Below are the code and all the weights of a small trained network. Each question names an input and a class and asks about switching units off, where a switched-off unit gives its printed mean instead of its output.

import numpy as np


def w(rows, s, z=0):
    codes = np.array(rows[::2]) - 128.0
    scale = np.full(codes.shape[1], s)
    scale[-1] = z or s
    return codes * scale


def norm(h):
    return h / np.sqrt((h * h).mean(-1, keepdims=True) + 1e-5)


def f(y):
    return np.maximum(y, 0)


def log_softmax(a):
    a = a - a.max(-1, keepdims=True)
    return a - np.log(np.exp(a).sum(-1, keepdims=True))


def net(x, mask):
    res = np.array(x, float).reshape(1, 5) / 4 @ E
    u = 0
    for l in range(2):
        y = f(norm(res) @ A[l][:, :-1].T + A[l][:, -1])
        res = res + np.where(mask[u : u + 15], y, B[l][:, -1]) @ B[l][:, :-1]
        u += 15
    return log_softmax(norm(res)[-1] @ U[:, :-1].T + U[:, -1])


A, B = {}, {}
E = w([
[55,88,180,120,118,84,92,254,104,69,123],'x0',
[189,113,126,131,185,158,178,77,216,131,198],'x1',
[115,154,156,90,112,114,80,169,77,90,204],'x2',
[147,148,79,79,90,133,176,206,168,167,122],'x3',
[72,101,112,118,170,67,124,158,91,77,163],'x4',
],0.0081)
A[0] = w([
[175,158,117,157,102,211,107,94,163,176,76,3],'L0N0',
[173,105,85,141,161,128,88,119,153,82,198,37],'L0N1',
[101,119,119,108,209,150,121,112,176,25,217,45],'L0N2',
[63,99,175,85,117,102,86,112,141,92,184,205],'L0N3',
[189,123,124,60,65,183,158,179,138,208,135,121],'L0N4',
[105,153,77,71,154,151,137,147,126,157,169,81],'L0N5',
[131,155,163,95,72,151,75,233,155,176,105,42],'L0N6',
[119,110,117,221,121,159,168,116,102,106,203,54],'L0N7',
[178,130,165,175,74,166,109,153,160,113,94,203],'L0N8',
[71,70,205,136,115,127,115,207,98,137,170,30],'L0N9',
[113,73,179,151,71,168,112,58,40,177,67,12],'L0N10',
[130,86,120,136,197,127,200,128,131,223,145,56],'L0N11',
[119,93,151,111,148,138,46,179,94,157,87,108],'L0N12',
[157,177,71,117,129,82,119,207,63,183,108,181],'L0N13',
[218,57,10,115,78,162,255,170,164,246,146,176],'L0N14',
],0.0077,0.0014)
B[0] = w([
[46,114,182,78,167,125,189,162,177,185,114,196],'L0N0',
[200,85,161,146,167,111,131,128,146,95,136,169],'L0N1',
[128,58,127,32,173,144,147,141,109,108,117,192],'L0N2',
[117,73,105,120,176,110,197,77,156,184,132,188],'L0N3',
[67,191,98,156,55,137,190,158,112,77,128,203],'L0N4',
[177,103,140,159,150,155,82,126,141,109,104,163],'L0N5',
[89,100,55,157,95,117,125,140,138,61,121,199],'L0N6',
[107,101,98,139,130,77,127,170,66,135,135,155],'L0N7',
[123,181,141,150,108,156,158,115,68,137,197,168],'L0N8',
[75,161,147,95,111,51,177,147,190,124,137,198],'L0N9',
[142,158,130,90,162,178,125,193,138,163,43,184],'L0N10',
[129,136,125,76,113,207,163,153,101,200,113,171],'L0N11',
[112,159,165,118,134,129,66,84,153,212,111,178],'L0N12',
[152,126,113,114,110,112,115,100,109,18,183,197],'L0N13',
[98,253,170,120,76,98,143,117,154,142,103,254],'L0N14',
],0.0075,0.0096)
A[1] = w([
[78,90,100,103,103,86,78,147,46,177,52,209],'L1N0',
[165,211,41,116,133,139,65,110,117,47,8,93],'L1N1',
[124,148,120,163,3,91,122,112,135,70,143,220],'L1N2',
[103,68,177,105,172,148,135,151,130,80,122,170],'L1N3',
[157,2,106,164,148,160,206,68,77,121,169,100],'L1N4',
[98,244,139,179,40,168,197,172,133,171,137,79],'L1N5',
[107,140,137,82,94,79,145,114,146,42,121,2],'L1N6',
[170,158,67,48,102,189,153,115,151,153,131,207],'L1N7',
[50,71,178,109,129,47,131,119,171,81,116,183],'L1N8',
[145,141,231,223,172,126,23,136,121,153,77,46],'L1N9',
[88,224,29,156,63,173,124,156,106,101,48,167],'L1N10',
[125,171,86,128,102,111,172,168,158,151,177,244],'L1N11',
[143,102,146,125,106,85,190,187,73,107,92,68],'L1N12',
[163,12,119,107,146,152,147,92,75,123,86,205],'L1N13',
[89,117,185,170,82,49,186,134,118,100,76,183],'L1N14',
],0.0078,0.0014)
B[1] = w([
[152,132,154,119,86,116,137,171,205,229,192,183],'L1N0',
[85,107,112,151,82,85,95,235,130,97,132,174],'L1N1',
[100,101,34,149,185,120,114,118,139,27,184,199],'L1N2',
[147,186,138,68,124,145,124,101,125,97,200,173],'L1N3',
[254,63,99,127,121,138,75,179,45,81,135,167],'L1N4',
[183,47,142,195,154,132,129,34,126,88,107,255],'L1N5',
[122,210,63,95,88,147,81,85,134,106,124,192],'L1N6',
[54,181,207,129,206,119,129,109,161,173,30,192],'L1N7',
[131,191,156,54,141,149,80,107,131,204,95,209],'L1N8',
[185,138,123,178,135,121,213,138,86,147,71,151],'L1N9',
[168,26,125,184,157,112,97,180,51,161,189,235],'L1N10',
[102,163,145,165,96,222,160,73,125,127,123,198],'L1N11',
[140,205,148,102,121,118,157,68,62,117,165,161],'L1N12',
[148,59,142,151,103,140,86,169,72,40,175,166],'L1N13',
[122,175,107,137,221,183,184,71,182,115,141,199],'L1N14',
],0.0071,0.011)
U = w([
[161,65,123,129,34,122,95,104,181,110,73,2],'0',
[135,66,112,212,93,112,90,205,102,161,99,104],'1',
[84,139,42,250,74,159,150,116,126,36,143,131],'2',
[201,47,140,106,177,141,109,130,80,69,158,156],'3',
[73,184,121,66,135,108,102,115,167,130,167,172],'4',
[133,160,200,182,147,181,193,65,151,191,49,177],'5',
],0.013,0.0041)

Each question gives the input, the list of numbers given to net, and the class t.
The units are the neurons (one row each of A and B). Each row of codes is followed by its name. A weight is (code - 128) times the scale printed after its matrix; where a second scale follows, it is the last column's (A, B and U).
mask holds one flag per neuron, layer by layer. A switched-off neuron (its flag False) gives its mean, the last column of its row in B, instead of its output. The means were averaged over made-up inputs and are rounded, as every weight is.
A unit's drop is (log p(t) with every unit on - log p(t) with that unit switched off) / (log p(t) with every unit on - log p(t) with every unit switched off).
The circuit of an input: a set's keep is (log p(t) with only the set's units on - log p(t) with every unit switched off) / (log p(t) with every unit on - log p(t) with every unit switched off). Starting from the 12 units with the biggest drops (on a tie, the unit counted first), units are removed one at a time, each time the one whose removal leaves the highest keep (on an exact tie, the one counted first), for as long as the keep stays at least 0.8.
circuit, biggest first: the units of the circuit, biggest drop first
most important unit: the unit with the biggest drop
k most important neurons: the k neurons with the biggest drops, biggest first
top k neurons in layer l: the k neurons of layer l with the biggest drops, biggest first
drop of u: that unit's drop, to one decimal
input [-6,-5,3,2,5], class 2: most important unit : L0N13
input [6,-5,-6,-7,5], class 5: circuit, biggest first : (L0N12; L1N14)
input [-3,-6,2,-7,0], class 1: top 2 neurons in layer 0 : (L0N10; L0N0)
input [5,-3,-7,-7,7], class 5: circuit, biggest first : (L0N13; L1N2)
input [-1,8,7,-1,-4], class 3: circuit, biggest first : (L0N2; L0N1)
input [8,-7,-4,-3,-4], class 4: circuit, biggest first : (L0N9; L1N8)
input [1,-7,0,0,-3], class 1: 3 most important neurons : (L0N10; L1N10; L0N12)
input [5,1,-5,-1,0], class 4: circuit, biggest first : (L0N14; L1N5)
input [-6,2,3,4,7], class 5: 2 most important neurons : (L0N14; L0N11)
input [-7,8,6,-7,-6], class 3: top 3 neurons in layer 0 : (L0N14; L0N1; L0N9)
input [3,1,-5,-4,7], class 3: 2 most important neurons : (L0N14; L1N4)
input [-1,-3,-2,-8,5], class 3: 2 most important neurons : (L0N14; L1N13)
input [3,7,6,4,6], class 3: 2 most important neurons : (L0N14; L0N2)
input [3,-2,1,-1,-7], class 2: circuit, biggest first : (L0N6)
input [5,-4,-5,-4,4], class 5: top 2 neurons in layer 0 : (L0N12; L0N2)
input [0,-3,0,-6,7], class 4: 3 most important neurons : (L0N9; L1N5; L1N10)
input [1,-6,1,-7,3], class 5: top 3 neurons in layer 0 : (L0N12; L0N2; L0N6)
input [3,-8,5,7,-1], class 2: drop of L0N2 : 0.1
input [-8,-5,8,-1,0], class 1: drop of L1N1 : 0.2
input [-8,-4,4,-5,3], class 1: most important neuron : (L0N10)
input [5,4,-6,-8,4], class 3: drop of L0N14 : 0.2
input [-6,-3,5,8,0], class 2: drop of L1N8 : 0.0
